Below is a small trained network, with its code and all its weights. Each question gives an input and a class and asks what happens when units are switched off, that is, made to give their printed mean instead of their output.

import numpy as np


def w(rows, s, z=0):
    codes = np.array(rows[::2]) - 128.0
    scale = np.full(codes.shape[1], s)
    scale[-1] = z or s
    return codes * scale


def norm(h):
    return h / np.sqrt((h * h).mean(-1, keepdims=True) + 1e-5)


def f(y):
    return y / 2 * (1 + np.tanh(0.7978845608 * (y + 0.044715 * y**3)))


def log_softmax(a):
    a = a - a.max(-1, keepdims=True)
    return a - np.log(np.exp(a).sum(-1, keepdims=True))


def net(x, mask):
    res = np.array(x, float).reshape(1, 6) / 4 @ E
    u = 0
    for l in range(2):
        y = f(norm(res) @ A[l][:, :-1].T + A[l][:, -1])
        res = res + np.where(mask[u : u + 7], y, B[l][:, -1]) @ B[l][:, :-1]
        u += 7
    return log_softmax(norm(res)[-1] @ U[:, :-1].T + U[:, -1])


A, B = {}, {}
E = w([
[137,123,118,134,149,128,125],'x0',
[125,132,129,139,137,134,131],'x1',
[111,140,144,119,99,133,134],'x2',
[141,170,9,160,88,80,252],'x3',
[148,147,60,244,8,155,14],'x4',
[134,137,135,151,142,132,135],'x5',
],0.011)
A[0] = w([
[137,149,21,154,91,104,249,251],'L0N0',
[124,142,59,116,117,114,248,14],'L0N1',
[66,181,127,197,218,164,123,152],'L0N2',
[86,177,60,152,83,124,161,14],'L0N3',
[198,82,123,121,145,43,100,27],'L0N4',
[158,155,215,74,106,107,143,53],'L0N5',
[122,154,69,208,54,122,30,201],'L0N6',
],0.015,0.0027)
B[0] = w([
[128,230,45,125,94,56,214,249],'L0N0',
[65,239,239,152,147,139,1,207],'L0N1',
[122,63,148,41,119,136,128,146],'L0N2',
[200,1,58,86,226,125,171,183],'L0N3',
[119,96,195,105,65,157,165,129],'L0N4',
[201,55,118,86,173,139,164,170],'L0N5',
[183,77,142,184,68,222,24,247],'L0N6',
],0.012,0.016)
A[1] = w([
[163,126,108,166,49,140,161,138],'L1N0',
[69,169,111,127,125,50,247,82],'L1N1',
[162,173,16,178,68,104,172,8],'L1N2',
[71,4,127,109,117,114,226,146],'L1N3',
[122,75,107,190,98,170,96,163],'L1N4',
[114,70,20,183,73,103,178,1],'L1N5',
[114,123,116,137,141,145,159,84],'L1N6',
],0.02,0.0038)
B[1] = w([
[159,134,142,77,179,163,132,203],'L1N0',
[96,167,143,155,94,15,119,226],'L1N1',
[193,105,121,99,154,248,133,254],'L1N2',
[122,95,158,115,163,134,148,211],'L1N3',
[60,125,112,153,102,75,138,247],'L1N4',
[191,163,105,101,124,215,171,183],'L1N5',
[155,162,185,93,103,144,1,120],'L1N6',
],0.032,0.012)
U = w([
[118,41,212,44,216,115,176,3],'0',
[51,47,113,169,59,124,66,250],'1',
[128,249,135,102,126,11,163,191],'2',
[227,171,47,99,114,239,149,46],'3',
],0.013,0.00031)

Each question gives the input, the list of numbers given to net, and the class t.
The units are the neurons (one row each of A and B). Each row of codes is followed by its name. A weight is (code - 128) times the scale printed after its matrix; where a second scale follows, it is the last column's (A, B and U).
mask holds one flag per neuron, layer by layer. A switched-off neuron (its flag False) gives its mean, the last column of its row in B, instead of its output. The means were averaged over made-up inputs and are rounded, as every weight is.
A unit's drop is (log p(t) with every unit on - log p(t) with that unit switched off) / (log p(t) with every unit on - log p(t) with every unit switched off).
unit that matters most: the unit with the biggest drop
k most important neurons: the k neurons with the biggest drops, biggest first
k most important neurons of layer l: the k neurons of layer l with the biggest drops, biggest first
drop of u: that unit's drop, to one decimal
input [4,5,-2,-2,-2,-2], class 0: 2 most important neurons -> [L0N0; L0N6]
input [-1,6,7,2,-8,-5], class 2: unit that matters most -> L0N6
input [3,-5,-5,8,-4,-8], class 2: 2 most important neurons -> [L0N1; L1N1]
input [-1,-4,6,-3,-1,2], class 0: 2 most important neurons -> [L0N6; L0N0]
input [4,1,7,-5,-1,-7], class 0: 3 most important neurons -> [L0N6; L0N0; L1N2]
input [2,-2,0,-1,-2,4], class 0: 2 most important neurons of layer 0 -> [L0N0; L0N6]
input [5,-5,-6,-1,-2,-8], class 0: 2 most important neurons of layer 0 -> [L0N0; L0N6]
input [-7,-6,-6,3,0,-3], class 2: 3 most important neurons -> [L1N1; L0N1; L0N6]
input [-8,6,1,-4,-1,-1], class 0: 2 most important neurons -> [L0N6; L0N0]
input [4,4,-2,8,-2,-5], class 2: 2 most important neurons -> [L1N1; L0N1]
input [-4,0,8,-5,-1,-5], class 0: 2 most important neurons of layer 0 -> [L0N6; L0N0]
input [-6,6,-2,-1,-4,-7], class 0: 2 most important neurons -> [L0N0; L0N6]
input [-6,-4,8,-6,-1,6], class 0: 3 most important neurons -> [L0N6; L0N0; L1N2]
input [-6,-6,-8,-3,1,3], class 1: most important neuron -> [L0N0]
input [-7,-4,-1,6,-2,7], class 2: 2 most important neurons -> [L0N1; L1N1]
input [2,5,-3,-1,-4,8], class 0: drop of L0N0 -> 2.5
input [-6,-1,5,-4,-1,8], class 0: drop of L0N6 -> 1.3
input [3,-6,4,0,0,5], class 0: drop of L0N0 -> 0.6
